Here is a tiny trained network, its code and every weight. The questions are about switching its units off for an input and a class, where a switched-off unit gives its printed mean instead of its output.

import numpy as np


def w(rows, s, z=0):
    codes = np.array(rows[::2]) - 128.0
    scale = np.full(codes.shape[1], s)
    scale[-1] = z or s
    return codes * scale


def f(y):
    return np.maximum(y, 0)


def log_softmax(a):
    a = a - a.max(-1, keepdims=True)
    return a - np.log(np.exp(a).sum(-1, keepdims=True))


def net(x, mask):
    res = np.array(x, float).reshape(1, 4) / 4 @ E
    y = f(res @ A[0][:, :-1].T + A[0][:, -1])
    res = res + np.where(mask, y, B[0][:, -1]) @ B[0][:, :-1]
    return log_softmax(res[-1] @ U[:, :-1].T + U[:, -1])


A, B = {}, {}
E = w([
[117,182,254,136,118,146,105,130],'x0',
[79,184,113,197,50,164,212,96],'x1',
[144,144,114,127,31,52,67,165],'x2',
[129,186,137,85,158,53,202,213],'x3',
],0.0056)
A[0] = w([
[117,137,133,148,82,138,178,112,145],'n1',
[126,153,251,135,118,140,111,133,28],'n2',
[124,138,121,117,42,80,79,154,7],'n3',
[135,142,142,118,140,96,170,160,23],'n4',
[123,129,130,130,143,139,141,121,110],'n5',
[122,133,126,134,120,133,142,126,179],'n6',
[135,110,142,114,179,107,78,136,123],'n7',
[131,113,138,113,166,111,89,133,101],'n8',
[124,134,125,143,98,136,162,117,150],'n9',
[132,115,137,116,168,113,88,135,108],'n10',
[136,141,133,113,143,95,174,165,50],'n11',
[116,123,143,120,209,180,178,107,44],'n12',
[124,122,83,130,132,125,134,129,70],'n13',
[118,135,132,143,95,136,163,117,184],'n14',
[141,102,123,145,104,183,66,75,2],'n15',
[136,138,138,123,140,102,162,157,10],'n16',
[134,116,33,128,144,121,134,131,88],'n17',
[120,140,133,148,88,141,174,113,185],'n18',
],0.016,0.00061)
B[0] = w([
[159,144,125,86,143,142,106,176,201],'n1',
[120,73,35,93,109,113,201,86,239],'n2',
[208,114,180,222,148,123,133,96,230],'n3',
[55,135,148,135,128,132,102,111,205],'n4',
[146,125,138,147,127,121,122,123,156],'n5',
[139,132,129,118,130,130,120,141,152],'n6',
[161,158,120,89,131,152,114,181,224],'n7',
[154,153,122,99,130,148,116,169,202],'n8',
[148,134,125,94,137,137,112,160,178],'n9',
[154,153,122,101,128,147,116,170,202],'n10',
[48,132,149,135,126,136,99,106,214],'n11',
[208,118,173,220,115,99,117,106,255],'n12',
[125,108,102,108,123,121,155,110,172],'n13',
[151,141,123,99,138,139,109,163,183],'n14',
[4,155,166,132,135,112,109,122,243],'n15',
[67,136,144,136,126,132,108,117,190],'n16',
[126,94,73,94,106,122,193,94,229],'n17',
[154,146,122,92,140,143,104,173,199],'n18',
],0.022,0.0065)
U = w([
[170,180,120,71,154,171,93,207,197],'0',
[122,69,56,99,92,109,214,77,245],'1',
[192,119,192,228,138,103,118,96,57],'2',
[12,162,173,134,133,126,85,105,1],'3',
],0.011,0.00037)

Each question gives the input, the list of numbers given to net, and the class t.
The units are the neurons (one row each of A and B). Each row of codes is followed by its name. A weight is (code - 128) times the scale printed after its matrix; where a second scale follows, it is the last column's (A, B and U).
mask holds one flag per neuron, in row order. A switched-off neuron (its flag False) gives its mean, the last column of its row in B, instead of its output. The means were averaged over made-up inputs and are rounded, as every weight is.
A unit's drop is (log p(t) with every unit on - log p(t) with that unit switched off) / (log p(t) with every unit on - log p(t) with every unit switched off).
The circuit of an input: a set's keep is (log p(t) with only the set's units on - log p(t) with every unit switched off) / (log p(t) with every unit on - log p(t) with every unit switched off). Starting from the 12 units with the biggest drops (on a tie, the unit counted first), units are removed one at a time, each time the one whose removal leaves the highest keep (on an exact tie, the one counted first), for as long as the keep stays at least 0.8.
units of the circuit, in order: the units of the circuit, biggest drop first
most important unit: the unit with the biggest drop
k most important neurons: the k neurons with the biggest drops, biggest first
drop of u: that unit's drop, to one decimal
input [8,3,8,-5], class 1: most important unit	n2
input [-2,3,-4,2], class 2: 3 most important neurons	[n12; n7; n2]
input [-7,1,4,8], class 3: 3 most important neurons	[n11; n2; n4]
input [-7,1,-1,8], class 3: 2 most important neurons	[n11; n2]
input [1,-2,-4,6], class 3: 3 most important neurons	[n3; n11; n4]
input [6,2,-6,6], class 1: 3 most important neurons	[n2; n3; n15]
input [5,6,-4,4], class 0: 2 most important neurons	[n1; n18]
input [1,3,5,3], class 2: 2 most important neurons	[n3; n15]
input [-7,8,2,8], class 0: 2 most important neurons	[n1; n15]
input [-4,1,3,2], class 1: 3 most important neurons	[n12; n17; n15]
input [5,-1,-6,-1], class 2: 4 most important neurons	[n12; n17; n13; n5]
input [4,7,5,4], class 0: drop of n18	0.1
input [-3,-3,1,-5], class 3: drop of n15	1.5
input [-7,4,-6,-8], class 3: units of the circuit, in order	[n15]
input [4,-5,-8,3], class 2: drop of n12	3.2
